Below is a small trained network, with its code and all its weights. Each question gives an input and a target symbol and asks what happens when units are switched off, that is, made to give their printed mean instead of their output.

import numpy as np


def w(rows, s, z=0):
    codes = np.array(rows[::2]) - 128.0
    scale = np.full(codes.shape[1], s)
    scale[-1] = z or s
    return codes * scale


def f(y):
    return y / 2 * (1 + np.tanh(0.7978845608 * (y + 0.044715 * y**3)))


def softmax(a):
    e = np.exp(a - a.max(-1, keepdims=True))
    return e / e.sum(-1, keepdims=True)


def log_softmax(a):
    a = a - a.max(-1, keepdims=True)
    return a - np.log(np.exp(a).sum(-1, keepdims=True))


def net(x, mask):
    ids = ['ΓΛΣΦαεζημξπψω'.index(c) for c in x.split()]
    T = len(ids)
    res = E[ids] + P[:T]
    r = res
    for j in range(2):
        rows = slice(4 * j, 4 * j + 4)
        q, k, v = (r @ M[0][rows].T for M in (Q, K, V))
        z = softmax(np.where(np.tri(T) > 0, q @ k.T / 4**0.5, -1e9)) @ v
        o = O[0][rows]
        res = res + np.where(mask[j], z, o[:, -1]) @ o[:, :-1]
    y = f(res @ A[0][:, :-1].T + A[0][:, -1])
    res = res + np.where(mask[2:14], y, B[0][:, -1]) @ B[0][:, :-1]
    return log_softmax(res[-1] @ U[:, :-1].T + U[:, -1])


Q, K, V, O, A, B = {}, {}, {}, {}, {}, {}
E = w([
[64,51,139,171],'Γ',
[182,114,126,85],'Λ',
[150,115,99,99],'Σ',
[108,52,193,156],'Φ',
[3,198,218,150],'α',
[109,42,151,158],'ε',
[123,121,81,118],'ζ',
[94,131,99,149],'η',
[165,102,80,120],'μ',
[181,126,168,93],'ξ',
[130,104,60,147],'π',
[88,245,190,23],'ψ',
[206,98,114,98],'ω',
],0.014)
P = w([
[209,236,124,244],'0',
[42,94,142,71],'1',
[91,51,249,207],'2',
[129,218,26,68],'3',
[76,148,181,8],'4',
[255,105,228,192],'5',
],0.0083)
Q[0] = w([
[130,193,132,130],'h0',
[106,126,162,153],'h0',
[101,30,150,129],'h0',
[187,134,74,110],'h0',
[129,55,132,185],'h1',
[38,123,164,55],'h1',
[142,201,107,97],'h1',
[79,2,176,114],'h1',
],0.022)
K[0] = w([
[108,128,167,65],'h0',
[125,171,144,142],'h0',
[155,157,107,207],'h0',
[125,83,89,96],'h0',
[142,227,78,178],'h1',
[156,101,215,206],'h1',
[101,79,142,79],'h1',
[213,184,151,253],'h1',
],0.02)
V[0] = w([
[54,169,140,142],'h0',
[126,179,28,91],'h0',
[82,140,78,174],'h0',
[143,198,185,62],'h0',
[182,104,199,101],'h1',
[212,97,146,77],'h1',
[139,203,133,88],'h1',
[88,221,250,97],'h1',
],0.015)
O[0] = w([
[120,160,181,132,222],'h0',
[92,112,151,38,114],'h0',
[144,109,205,124,175],'h0',
[58,196,97,117,216],'h0',
[125,125,85,223,96],'h1',
[70,87,45,200,27],'h1',
[80,202,95,116,178],'h1',
[147,249,132,173,253],'h1',
],0.016,0.0033)
A[0] = w([
[173,231,155,133,57],'n0',
[107,148,228,72,133],'n1',
[186,91,74,119,158],'n2',
[156,82,168,41,83],'n3',
[52,120,120,208,106],'n4',
[249,150,73,92,104],'n5',
[88,124,67,69,125],'n6',
[86,207,107,204,73],'n7',
[187,46,80,106,75],'n8',
[79,168,109,70,152],'n9',
[52,140,152,88,51],'n10',
[162,2,48,107,6],'n11',
],0.0079,0.015)
B[0] = w([
[61,41,112,146,252],'n0',
[178,160,57,174,239],'n1',
[123,61,145,187,172],'n2',
[176,187,96,87,197],'n3',
[199,201,128,118,169],'n4',
[123,147,207,195,149],'n5',
[122,90,123,143,163],'n6',
[176,80,144,60,237],'n7',
[40,160,243,127,168],'n8',
[133,74,120,121,192],'n9',
[160,157,161,203,144],'n10',
[57,255,172,169,168],'n11',
],0.0085,0.02)
U = w([
[189,81,164,113,92],'Γ',
[134,56,38,155,193],'Λ',
[118,2,94,88,254],'Σ',
[181,79,101,179,110],'Φ',
[123,220,159,156,120],'α',
[116,60,169,158,87],'ε',
[172,58,102,46,210],'ζ',
[197,155,112,82,53],'η',
[57,88,173,88,158],'μ',
[184,159,38,153,70],'ξ',
[123,143,183,41,36],'π',
[85,179,82,72,169],'ψ',
[59,117,94,189,76],'ω',
],0.0069,0.0057)

Each question gives the input, a string of symbols that net reads in full, and the target symbol t.
The units are the heads (4 rows each of Q, K, V and O) and the neurons (one row each of A and B). Each row of codes is followed by its name. A weight is (code - 128) times the scale printed after its matrix; where a second scale follows, it is the last column's (O, A, B and U).
mask holds one flag per unit, heads first, then neurons. A switched-off unit (its flag False) gives its mean, the last column of its rows in O or B, instead of its output. The means were averaged over made-up inputs and are rounded, as every weight is.
A unit's drop is (log p(t) with every unit on - log p(t) with that unit switched off) / (log p(t) with every unit on - log p(t) with every unit switched off).
The circuit of an input: a set's keep is (log p(t) with only the set's units on - log p(t) with every unit switched off) / (log p(t) with every unit on - log p(t) with every unit switched off). Starting from the 12 units with the biggest drops (on a tie, the unit counted first), units are removed one at a time, each time the one whose removal leaves the highest keep (on an exact tie, the one counted first), for as long as the keep stays at least 0.8.
circuit, biggest first: the units of the circuit, biggest drop first
most important unit: the unit with the biggest drop
top k neurons: the k neurons with the biggest drops, biggest first
input ζ μ π Λ, target μ: circuit, biggest first => (h1 n11 n8 h0)
input μ η π, target μ: circuit, biggest first => (h1 n11 h0 n8)
input μ α Φ ω π, target Φ: circuit, biggest first => (h1)
input η α Φ π π ζ, target π: top 4 neurons => (n8 n11 n3 n0)
input Φ ψ ξ Γ μ, target ξ: circuit, biggest first => (h1 n0)
input ζ Φ ζ Φ Φ Φ, target ζ: circuit, biggest first => (h1 h0 n3)
input Γ μ ζ Φ, target Γ: circuit, biggest first => (h0 h1)
input Λ Φ Γ η, target Φ: circuit, biggest first => (h0 h1)
input η α α Λ μ, target α: top 2 neurons => (n5 n1)
input ψ μ Λ μ ψ, target ψ: top 2 neurons => (n4 n7)
input ω ψ ξ ζ ξ, target ξ: circuit, biggest first => (h1 n4)
input ζ Γ π π, target Γ: circuit, biggest first => (h1 h0)
input π Λ π μ Φ η, target μ: top 3 neurons => (n11 n8 n1)
input Γ ε η, target Γ: circuit, biggest first => (h0 h1)
input Γ ζ ψ, target ψ: circuit, biggest first => (h0 n7)
input π ζ Σ η ε, target π: top 3 neurons => (n8 n11 n3)
input ζ ψ Σ α ψ Λ, target α: most important unit => n5
input π μ η α Σ π, target α: top 2 neurons => (n5 n7)
input α Λ Φ α ζ Σ, target α: top 3 neurons => (n5 n2 n6)
input ξ ω η ψ ε η, target ψ: most important unit => h1
input ω Φ Σ, target ω: top 2 neurons => (n11 n7)
input Φ ζ μ π, target ζ: top 3 neurons => (n0 n11 n3)
